Here is a tiny trained network, its code and every weight. The questions are about switching its units off for an input and a target symbol, where a switched-off unit gives its printed mean instead of its output.

import numpy as np


def w(rows, s, z=0):
    codes = np.array(rows[::2]) - 128.0
    scale = np.full(codes.shape[1], s)
    scale[-1] = z or s
    return codes * scale


def norm(h):
    return h / np.sqrt((h * h).mean(-1, keepdims=True) + 1e-5)


def softmax(a):
    e = np.exp(a - a.max(-1, keepdims=True))
    return e / e.sum(-1, keepdims=True)


def log_softmax(a):
    a = a - a.max(-1, keepdims=True)
    return a - np.log(np.exp(a).sum(-1, keepdims=True))


def net(x, mask):
    ids = ['ΓΠΩβεζηθλμξσψ'.index(c) for c in x.split()]
    T = len(ids)
    res = E[ids] + P[:T]
    u = 0
    for l in range(3):
        r = norm(res)
        for j in range(2):
            rows = slice(4 * j, 4 * j + 4)
            q, k, v = (r @ M[l][rows].T for M in (Q, K, V))
            z = softmax(np.where(np.tri(T) > 0, q @ k.T / 4**0.5, -1e9)) @ v
            o = O[l][rows]
            res = res + np.where(mask[u + j], z, o[:, -1]) @ o[:, :-1]
        u += 2
    return log_softmax(norm(res)[-1] @ U[:, :-1].T + U[:, -1])


Q, K, V, O = {}, {}, {}, {}
E = w([
[105,125,143],'Γ',
[98,126,152],'Π',
[145,128,128],'Ω',
[114,98,111],'β',
[167,140,125],'ε',
[142,114,115],'ζ',
[127,103,108],'η',
[131,106,108],'θ',
[76,191,2],'λ',
[136,107,99],'μ',
[144,114,117],'ξ',
[112,127,151],'σ',
[105,100,132],'ψ',
],0.0089)
P = w([
[39,217,223],'0',
[250,87,62],'1',
[201,67,51],'2',
[103,100,173],'3',
[97,122,153],'4',
[103,118,115],'5',
[94,121,105],'6',
[108,133,124],'7',
[88,140,135],'8',
[101,129,115],'9',
[82,139,117],'10',
[119,96,134],'11',
[117,100,135],'12',
],0.0018)
Q[0] = w([
[161,224,170],'0.h1',
[135,93,120],'0.h1',
[86,27,99],'0.h1',
[253,235,138],'0.h1',
[211,189,105],'0.h2',
[233,169,79],'0.h2',
[252,199,90],'0.h2',
[201,122,148],'0.h2',
],0.0038)
K[0] = w([
[163,188,112],'0.h1',
[84,183,205],'0.h1',
[108,4,157],'0.h1',
[143,233,107],'0.h1',
[202,198,135],'0.h2',
[196,227,154],'0.h2',
[210,200,127],'0.h2',
[188,142,139],'0.h2',
],0.0039)
V[0] = w([
[247,136,144],'0.h1',
[97,86,136],'0.h1',
[95,178,98],'0.h1',
[45,67,140],'0.h1',
[68,93,153],'0.h2',
[111,71,89],'0.h2',
[208,121,130],'0.h2',
[147,255,142],'0.h2',
],0.0023)
O[0] = w([
[128,134,145,74],'0.h1',
[165,146,110,181],'0.h1',
[72,88,116,92],'0.h1',
[165,184,89,220],'0.h1',
[176,87,51,181],'0.h2',
[151,147,157,187],'0.h2',
[106,164,162,107],'0.h2',
[3,83,122,4],'0.h2',
],0.0027,0.0016)
Q[1] = w([
[189,58,115],'1.h1',
[195,168,200],'1.h1',
[162,59,141],'1.h1',
[34,86,112],'1.h1',
[122,202,119],'1.h2',
[166,3,130],'1.h2',
[81,209,194],'1.h2',
[162,5,214],'1.h2',
],0.0044)
K[1] = w([
[90,146,236],'1.h1',
[233,210,175],'1.h1',
[50,200,197],'1.h1',
[5,110,2],'1.h1',
[231,46,57],'1.h2',
[52,181,117],'1.h2',
[191,37,113],'1.h2',
[40,197,119],'1.h2',
],0.0042)
V[1] = w([
[173,148,203],'1.h1',
[105,85,136],'1.h1',
[134,60,193],'1.h1',
[147,190,135],'1.h1',
[72,96,210],'1.h2',
[84,122,142],'1.h2',
[190,162,153],'1.h2',
[70,253,91],'1.h2',
],0.0038)
O[1] = w([
[131,88,24,91],'1.h1',
[223,88,155,174],'1.h1',
[211,97,91,195],'1.h1',
[21,92,136,53],'1.h1',
[251,113,102,155],'1.h2',
[190,105,79,138],'1.h2',
[66,212,170,79],'1.h2',
[28,245,51,8],'1.h2',
],0.0018,0.0015)
Q[2] = w([
[100,87,202],'2.h1',
[111,131,199],'2.h1',
[50,147,182],'2.h1',
[173,70,147],'2.h1',
[91,254,103],'2.h2',
[50,222,101],'2.h2',
[171,134,150],'2.h2',
[222,60,131],'2.h2',
],0.0065)
K[2] = w([
[229,195,113],'2.h1',
[226,171,88],'2.h1',
[190,132,3],'2.h1',
[106,195,209],'2.h1',
[120,65,200],'2.h2',
[161,37,212],'2.h2',
[167,195,130],'2.h2',
[121,214,68],'2.h2',
],0.0046)
V[2] = w([
[125,161,183],'2.h1',
[161,161,164],'2.h1',
[99,89,164],'2.h1',
[170,166,24],'2.h1',
[107,88,213],'2.h2',
[159,150,196],'2.h2',
[90,82,117],'2.h2',
[144,126,254],'2.h2',
],0.0068)
O[2] = w([
[84,162,66,10],'2.h1',
[53,106,63,136],'2.h1',
[201,197,93,162],'2.h1',
[85,38,186,136],'2.h1',
[242,68,85,30],'2.h2',
[119,8,92,98],'2.h2',
[215,179,161,114],'2.h2',
[169,4,20,19],'2.h2',
],0.0046,0.0011)
U = w([
[150,107,43,131],'Γ',
[94,98,98,50],'Π',
[85,169,110,148],'Ω',
[69,204,159,186],'β',
[121,125,154,66],'ε',
[254,64,139,169],'ζ',
[144,143,82,45],'η',
[158,146,164,86],'θ',
[22,79,40,253],'λ',
[125,80,153,102],'μ',
[139,157,150,69],'ξ',
[129,134,157,94],'σ',
[41,177,162,75],'ψ',
],0.0079,0.0049)

Each question gives the input, a string of symbols that net reads in full, and the target symbol t.
The units are the heads (4 rows each of Q, K, V and O). Each row of codes is followed by its name. A weight is (code - 128) times the scale printed after its matrix; where a second scale follows, it is the last column's (O and U).
mask holds one flag per head, layer by layer. A switched-off head (its flag False) gives its mean, the last column of its rows in O, instead of its output. The means were averaged over made-up inputs and are rounded, as every weight is.
A unit's drop is (log p(t) with every unit on - log p(t) with that unit switched off) / (log p(t) with every unit on - log p(t) with every unit switched off).
The circuit of an input: a set's keep is (log p(t) with only the set's units on - log p(t) with every unit switched off) / (log p(t) with every unit on - log p(t) with every unit switched off). Starting from all 6 units, units are removed one at a time, each time the one whose removal leaves the highest keep (on an exact tie, the one counted first), for as long as the keep stays at least 0.8.
circuit, biggest first: the units of the circuit, biggest drop first
most important unit: the unit with the biggest drop
which heads matter: for each layer, one digit per head in row order, 1 if its drop is at least 0.15 and else 0, layers parted by /
drop when u is switched off: that unit's drop, to one decimal
input ψ ψ σ σ θ ψ σ Π, target ζ: which heads matter : 00 / 00 / 01
input ξ σ β ε ε Π, target λ: circuit, biggest first : (2.h2)
input ψ Π ψ ψ ε ψ ζ σ ε ε Γ, target λ: circuit, biggest first : (2.h2; 2.h1)
input ε θ ξ, target λ: which heads matter : 10 / 01 / 11
input η ψ ψ θ ξ ψ ζ σ, target ζ: circuit, biggest first : (2.h2; 1.h2; 0.h2)
input ε Ω ε, target λ: which heads matter : 10 / 01 / 10
input ξ ψ ε ψ ψ σ θ ψ ψ η β, target ζ: which heads matter : 11 / 01 / 00
input β β η σ ψ ψ σ, target ζ: which heads matter : 01 / 10 / 01
input ε ε ψ, target λ: circuit, biggest first : (1.h2; 2.h1)
input ψ ψ σ η θ ψ ψ ψ, target ζ: which heads matter : 00 / 00 / 00
input ε ψ β η σ ψ ε ε ξ Ω, target λ: which heads matter : 10 / 00 / 11
input ψ ψ ε ε Ω μ, target λ: which heads matter : 00 / 01 / 10
input η ψ ψ σ ψ ψ ψ Γ, target ζ: which heads matter : 00 / 10 / 01
input ψ σ ψ σ ξ ψ ψ ξ β, target ζ: which heads matter : 00 / 01 / 00
input β Π ε ε θ, target λ: most important unit : 0.h2
input ψ ε Ω Γ ε ξ ε ξ σ ξ ε ψ Γ, target λ: drop when 2.h2 is switched off : 0.3
input σ Π θ θ ψ Π Π, target ζ: drop when 2.h2 is switched off : 0.5
input ε θ σ, target λ: drop when 1.h2 is switched off : 0.4
